Below are the code and all the weights of a small trained network. Each question names an input and a class and asks about switching units off, where a switched-off unit gives its printed mean instead of its output.

import numpy as np


def w(rows, s, z=0):
    codes = np.array(rows[::2]) - 128.0
    scale = np.full(codes.shape[1], s)
    scale[-1] = z or s
    return codes * scale


def f(y):
    return np.maximum(y, 0)


def log_softmax(a):
    a = a - a.max(-1, keepdims=True)
    return a - np.log(np.exp(a).sum(-1, keepdims=True))


def net(x, mask):
    res = np.array(x, float).reshape(1, 8) / 4 @ E
    y = f(res @ A[0][:, :-1].T + A[0][:, -1])
    res = res + np.where(mask, y, B[0][:, -1]) @ B[0][:, :-1]
    return log_softmax(res[-1] @ U[:, :-1].T + U[:, -1])


A, B = {}, {}
E = w([
[62,199,88],'x0',
[128,158,83],'x1',
[157,176,130],'x2',
[113,171,215],'x3',
[137,2,104],'x4',
[240,196,57],'x5',
[162,134,69],'x6',
[81,149,74],'x7',
],0.0054)
A[0] = w([
[170,110,158,73],'N1',
[214,101,88,207],'N2',
[189,109,111,183],'N3',
[70,33,147,169],'N4',
[210,91,96,206],'N5',
[242,206,27,22],'N6',
[69,140,48,169],'N7',
[118,65,147,226],'N8',
[30,171,141,230],'N9',
[138,107,108,71],'N10',
[85,108,138,45],'N11',
[165,108,153,40],'N12',
[84,199,94,87],'N13',
[100,118,128,140],'N14',
[49,199,10,59],'N15',
[123,141,168,171],'N16',
[174,88,156,1],'N17',
[188,239,224,122],'N18',
[154,176,71,169],'N19',
[184,155,56,85],'N20',
[118,71,146,220],'N21',
[150,111,140,100],'N22',
[110,178,195,181],'N23',
],0.011,0.0026)
B[0] = w([
[132,101,89,154],'N1',
[80,62,106,224],'N2',
[103,82,107,193],'N3',
[169,54,190,225],'N4',
[82,63,104,220],'N5',
[17,126,23,254],'N6',
[90,156,203,192],'N7',
[171,66,145,204],'N8',
[200,197,200,210],'N9',
[113,114,147,141],'N10',
[137,120,164,149],'N11',
[133,100,96,146],'N12',
[122,212,145,179],'N13',
[138,120,147,150],'N14',
[62,205,221,211],'N15',
[167,131,107,163],'N16',
[124,76,93,154],'N17',
[254,159,15,236],'N18',
[61,144,143,200],'N19',
[56,127,103,198],'N20',
[167,71,144,198],'N21',
[133,109,107,144],'N22',
[205,164,107,192],'N23',
],0.032,0.0065)
U = w([
[171,95,146,254],'0',
[189,169,76,92],'1',
[113,30,125,53],'2',
[76,209,208,94],'3',
[3,122,59,123],'4',
[139,61,208,128],'5',
],0.0044,0.0055)

Each question gives the input, the list of numbers given to net, and the class t.
The units are the neurons (one row each of A and B). Each row of codes is followed by its name. A weight is (code - 128) times the scale printed after its matrix; where a second scale follows, it is the last column's (A, B and U).
mask holds one flag per neuron, in row order. A switched-off neuron (its flag False) gives its mean, the last column of its row in B, instead of its output. The means were averaged over made-up inputs and are rounded, as every weight is.
A unit's drop is (log p(t) with every unit on - log p(t) with that unit switched off) / (log p(t) with every unit on - log p(t) with every unit switched off).
The circuit of an input: a set's keep is (log p(t) with only the set's units on - log p(t) with every unit switched off) / (log p(t) with every unit on - log p(t) with every unit switched off). Starting from the 12 units with the biggest drops (on a tie, the unit counted first), units are removed one at a time, each time the one whose removal leaves the highest keep (on an exact tie, the one counted first), for as long as the keep stays at least 0.8.
circuit, biggest first: the units of the circuit, biggest drop first
top k neurons: the k neurons with the biggest drops, biggest first
drop when u is switched off: that unit's drop, to one decimal
input [6,-6,1,-3,-1,-3,-5,-3], class 5: circuit, biggest first : (N6)
input [5,-7,-6,8,6,0,4,-7], class 5: top 2 neurons : (N18 N6)
input [-3,7,0,-4,5,-2,-6,-1], class 5: circuit, biggest first : (N6 N18)
input [6,1,6,4,6,-6,-6,-7], class 5: circuit, biggest first : (N4 N6)
input [2,3,-2,5,4,6,-8,-8], class 1: top 2 neurons : (N18 N4)
input [2,7,6,-1,-8,-1,-2,-1], class 3: top 4 neurons : (N15 N13 N19 N9)
input [-3,4,6,4,-6,5,-2,-2], class 1: top 2 neurons : (N18 N23)
input [-2,-8,-1,-8,1,-7,-8,-8], class 5: top 2 neurons : (N4 N6)
input [8,-1,6,7,6,-8,-6,3], class 5: circuit, biggest first : (N4 N6)
input [0,-2,-2,-1,1,1,6,8], class 3: top 2 neurons : (N15 N7)
input [8,-7,1,3,7,-6,7,-7], class 5: top 3 neurons : (N18 N4 N6)
input [1,7,0,-5,-4,-8,-7,0], class 5: top 2 neurons : (N4 N6)
input [2,-1,-5,7,-1,7,-2,1], class 1: drop when N18 is switched off : 0.2
input [-2,1,4,8,-2,5,8,2], class 4: circuit, biggest first : (N6)
input [-8,-5,4,3,1,-2,6,-5], class 2: drop when N5 is switched off : 0.1
input [3,6,3,-7,6,-8,4,7], class 5: drop when N9 is switched off : -0.1
input [4,-6,-2,-7,-6,-7,-1,1], class 3: drop when N11 is switched off : 0.0
